Each row has a name. Each piece below is followed by the name of the row it came from, unless a question asks for something else. Each question is about the rows just above it. Places in a row count from 1.

[-48, -52, -19, -19, 52, 85, -2] : milin
[-11, 5, 55, 55, 34, 74, 3] : pemu
[74, 58, 49, 49, -8, -11, 4] : namek
[-2, 85, -19, -19, 52, -47, -52] : foso
Which row holds these entries in another order? [-11, -8, 4, 49, 49, 58, 74] | namek
Put [-2, -48, -52, -19, -19, 52, 85] back in order: which row is it? | milin
[4, -11] is which row, read backwards? | namek
tags:
[-11] -> k_805
[48] -> k_390
[75] -> k_998
[49] -> k_531
[84] -> k_806
[-47] -> k_796
[-12] -> k_733
[74] -> k_833
[85] -> k_990
The tag of namek, keyed by place 6: | k_805

[20, -60, 13, -40, -11, -14, -8, -9, -31, 21, -33, 21, 21, 11, -31, -15, -11, 36, -43, 24, -10, 14, -42, 0, 14, -7, -27, 27, -39, 13, -2, -9, -4, 19, -62, 17, -24, -43, 1, 5, 18, -20, 26, -9, -9, -17, 16, -4, -33, 8, -7, 11, 8, -21, 3] -> rif
[-11, -29, 37, -22, -21, 15, -25, -1, 17, -7, 45, -19, 49, -61, 32, -52, 41, -51, 41, -23, 20, 11, -10, 0, -21, -30, 1, 49, -16, 55, -47, 28, -62, 8, -31, 56, -14, 0, -10, -9, -5, -17, -11, 14, -34, -4, -7, 45, -19, 19, 8, -2, 48, 3, 18] -> duva
[-51, 12, 20, -11, -9, -9, 8, 29, 9, 22, 24, -48, 33, 2, 9, -34, 0, 6, 5, -5, -32, 7, -24, 15, -3, 1, -14, 1, -31, -5, -9, -8, 24, 0, 24, -35, 10, 9, -14, 56, -50, 53, -33, 52, -23, 38, 17, 39, -75, 21, 17, 27, -18, -3, 11] -> sagil
[17, -31, 10, 0, -31, -3, 8, 10, -4, 6, -37, 24, 23, 4, -33, 16, 9, -6, 5, -20, 31, -15, -43, 24, -23, -17, 48, 16, -15, 31, -8, 0, -29, 31, -10, 24, 16, 25, 25, 22, -21, -19, 57, 8, 12, 13, -46, 1, -40, 32, -42, 45, -10, -25, 24] -> vopad
[0, 2, -24, 3, 12, -22, 16, 0, 29, -16, 4, -15, -62, 35, -32, -10, 25, -31, 19, 26, -14, -32, 1, -9, -9, 2, 4, -11, -13, 36, -42, -8, -5, -5, 7, -11, -39, 23, 10, -21, -25, -6, 38, -27, 21, -23, 25, 65, -48, 46, -14, -9, 19, -24, 12] -> ribe
[13, -3, -16, -12, -21, 44, -42, 57, 12, 1, 23, -15, -9, 11, -5, -6, 4, 14, -64, -12, -14, 26, -48, 12, 6, 3, 15, -11, -14, 32, -5, 23, -36, 10, 28, 2, 1, 30, 0, 5, -19, 26, 10, 41, -8, 55, -40, 0, 2, -28, 7, 2, -19, -14, 44] -> Rogu
[-44, 60, -13, 23, 7, -5, -26, -11, 8, -15, -19, -35, 24, -24, -11, -30, 10, 12, 34, -52, 20, 16, 17, 19, -20, 4, 3, -2, -32, 49, -10, 12, -25, -7, 9, -4, -16, -73, 11, -1, 12, -14, 39, -8, -34, 19, -2, -15, 10, -24, -4, 17, 56, -4, -9] -> Mok
[-19, 42, 5, -13, 38, 15, 10, -49, 17, -66, 59, -27, 27, 2, 0, -17, -3, -4, -3, 1, -8, -37, 20, -61, 26, -35, 43, -36, 52, 9, 3, -25, 23, -14, 1, -22, -17, 14, -23, 9, -13, 8, -12, 48, -5, 5, -28, 13, 40, -53, 11, -24, 18, 6, -46] -> duli
[63, -67, 22, 35, 31, 33, -41, 61, -25, 32, -26, 13, 28, -1, -8, 23, 2, 6, 63, -36, -41, 9, 34, -1, 2, -9, -9, -21, 15, -28, 40, 5, 8, 4, 26, -29, 11, -17, -1, -31, -58, 32, -49, 14, -50, 11, -25, 33, -5, 0, 58, -21, -24, 38, -6] -> Kofip
[2, -7, 1, 37, -16, -23, 6, -17, 8, 13, -5, 1, -12, 1, -8, 10, 15, 28, 27, -60, 65, -33, 11, 4, -8, -44, -20, -28, 41, -26, 25, -53, 22, -15, 11, -11, -3, -23, -23, -3, 23, -52, 43, -52, -3, -11, -19, 32, 1, -32, 23, -6, -5, 13, 16] -> suf
[36, 12, 1, -35, 28, -53, 29, -26, 32, -1, 5, -31, 32, 19, 31, -29, -3, 4, 14, 23, -30, 41, -24, -21, 6, -12, 18, 13, 30, 43, -63, 28, 17, -17, -5, 38, -15, 12, 24, 4, 8, -38, 5, -6, 7, 14, -53, 39, 22, 26, -48, 20, 57, -55, 50] -> rofo
find: [-11, -29, 37, -22, -21, 15, -25, -1, 17, -7, 45, -19, 49, -61, 32, -52, 41, -51, 41, -23, 20, 11, -10, 0, -21, -30, 1, 49, -16, 55, -47, 28, -62, 8, -31, 56, -14, 0, -10, -9, -5, -17, -11, 14, -34, -4, -7, 45, -19, 19, 8, -2, 48, 3, 18] | duva
find: [-51, 12, 20, -11, -9, -9, 8, 29, 9, 22, 24, -48, 33, 2, 9, -34, 0, 6, 5, -5, -32, 7, -24, 15, -3, 1, -14, 1, -31, -5, -9, -8, 24, 0, 24, -35, 10, 9, -14, 56, -50, 53, -33, 52, -23, 38, 17, 39, -75, 21, 17, 27, -18, -3, 11] | sagil
Where in the named rows is [-63]? | rofo, 31
find: [13, -3, -16, -12, -21, 44, -42, 57, 12, 1, 23, -15, -9, 11, -5, -6, 4, 14, -64, -12, -14, 26, -48, 12, 6, 3, 15, -11, -14, 32, -5, 23, -36, 10, 28, 2, 1, 30, 0, 5, -19, 26, 10, 41, -8, 55, -40, 0, 2, -28, 7, 2, -19, -14, 44] | Rogu
Where do [0, 2, -24, 3, 12, -22, 16, 0, 29, -16, 4, -15, -62, 35, -32, -10, 25, -31, 19, 26, -14, -32, 1, -9, -9, 2, 4, -11, -13, 36, -42, -8, -5, -5, 7, -11, -39, 23, 10, -21, -25, -6, 38, -27, 21, -23, 25, 65, -48, 46, -14, -9, 19, -24, 12] appear? | ribe

[-2, 54, -70, -14, 19, -29, -50, -39] -> Lenon
[-35, -18, 29, 20, -43, 0, -41, -74] -> faz
[29, 20, 36, 0, -52, -28, -10, -84] -> sifi
[59, -38, -13, -35, 40, 46, -19, -52] -> bap
[-18, 19, -35, 0, 29, -43, -41, -74] -> bor
[39, 55, 8, 34, -68, -21, -15, -48] -> kegom
[-35, -41, 20, -43, 29, -74, -18, 1] -> Buta
[-74, -41, -43] is which row, read backwards? | bor
Which row holds these entries in another order? [-74, -41, -43, 29, 0, -35, 19, -18] | bor
tags:
[-15] -> k_83
[-2] -> k_988
[-14] -> k_200
[59] -> k_694
[-1] -> k_180
[54] -> k_123
Look up the entry of Lenon at place 1 in the table: | k_988
[-74, -35, -18, 29, 20, -43, 0, -41] is which row reordered? | faz
Which row holds [29, 20, 36, 0, -52, -28, -10, -84]? | sifi

[4, 28, 17, 28, 17, 12, 29, -11, 8]  Giged
[18, 25, -13, -10, -16, 13, -4, 13, -1]  bigo
[33, 37, 8, 0, -46, 24, -61, 60, -47]  sovel
[13, 8, 4, 31, 30, -6, 68, -48, 30]  rivoz
[-48, -18, -13, -23, 13, 17, 14, 5, -5]  Gata
[-8, -42, 0, -18, -14, 27, 2, 5, -54]  nomi
[-8, 9, 0, -54, 5, -18, 27, 1, -42]  gitiv
[-4, -13, 13, -9, -1, 18, -16, 13, 25]  Vop
[37, 10, -2, 22, -41, 36, -32, 32, -9]  sazo
[39, 38, 34, 34, -15, 18, 3, 15, 10]  Tez
[-16, -13, -10, -4, -1, 13, 13, 18, 25] is which row reordered? | bigo
Which row holds these entries in another order? [-10, 13, 13, -16, 25, -1, 18, -13, -4] | bigo
Row and place of [12] in the named rows: | Giged, 6
Put [-42, 1, 27, -18, 5, -54, 0, 9, -8] back in order: which row is it? | gitiv
Where in the named rows is [9]? | gitiv, 2
Put [25, 13, -16, 18, -1, -9, 13, -13, -4] back in order: which row is it? | Vop

[-15, 33, 35, -10, -3, -67, -12, -25, 19, -36, 0] : Lup
[12, -55, -1, 47, -4, -24, 42, 33, -36, 52, 5] : Voma
[-37, 1, 12, -25, 19, -67, -12, -3, -10, 23, 24] : Met
[68, 41, 14, -23, 2, 69, 13, 46, 39, 46, -11] : Liti
[32, -2, -12, 7, -24, -42, -8, 45, -23, -83, 12] : fira
[-24, -35, -39, -21, 10, 81, -10, -61, -43, 11, 19] : tise
[2, -9, -2, 3, -7, -15, 27, 27, -4, 12, 1] : sopu
[23, 1, -3, 1, -9, 4, 53, 42, -17, 55, 17] : ruvuf
[19, -25, 12] is which row, read backwards? | Met
[17, 55, -17, 42, 53, 4, -9, 1, -3] is which row, read backwards? | ruvuf
Row and place of [81] in the named rows: | tise, 6
Table of tags by key:
[35] -> k_779
[-11] -> k_723
[0] -> k_454
Join Lup by its entry at place 11: | k_454
Which row holds this, read backwards? [19, -25, -12, -67, -3, -10] | Lup
find: [12, -55, -1, 47, -4, -24, 42, 33, -36, 52, 5] | Voma
find: [-24, -35, -39, -21, 10, 81, -10, -61, -43, 11, 19] | tise

[-8, -7, 23, 18, 54, 35, -24, 39, 12, -16]  fav
[-5, -12, 33, 0, 48, 48, -26, 19, 28, -7]  lel
[-13, -3, 3, 3, 11, 13, -32, 5, 17, -21]  norur
[11, -2, 22, 34, 79, 44, -4, 70, 12, -5]  pugu
[13, 12, -21, -1, -18, -29, 28, -20, 1, 22]  dus
[-6, 15, -46, -11, -41, -46, 7, -17, -15, -5]  Suto
[35, 31, 2, 27, 32, -13, 30, 21, 14, 21]  vavel
Where in the named rows is [-1]? | dus, 4
Which row holds these entries in another order? [22, 1, -20, 28, -29, -18, -1, -21, 12, 13] | dus
[-32, 13] is which row, read backwards? | norur
tags:
[26] -> k_219
[32] -> k_15
[27] -> k_810
[-2] -> k_230
[-11] -> k_223
[-1] -> k_938
[34] -> k_538
[18] -> k_286
Join vavel by its entry at place 4: | k_810
Which row holds [12, 39, -24, 35, 54, 18, 23, -7] read backwards? | fav

[-29, 7, -35, 21] = deg
[8, 7, -81, -42] = zafi
[-29, -43, -35, 21] = mokap
key -> tag
[-41] -> k_39
[7] -> k_184
[21] -> k_708
[20] -> k_933
[-42] -> k_525
[6] -> k_418
[-43] -> k_279
[8] -> k_991
Look up the entry of zafi at place 4 in the table: | k_525
Where do [-29, 7, -35, 21] appear? | deg
Where in the named rows is [8]? | zafi, 1
[-42] is at row and place | zafi, 4
Row and place of [-81] in the named rows: | zafi, 3
[-43] is at row and place | mokap, 2

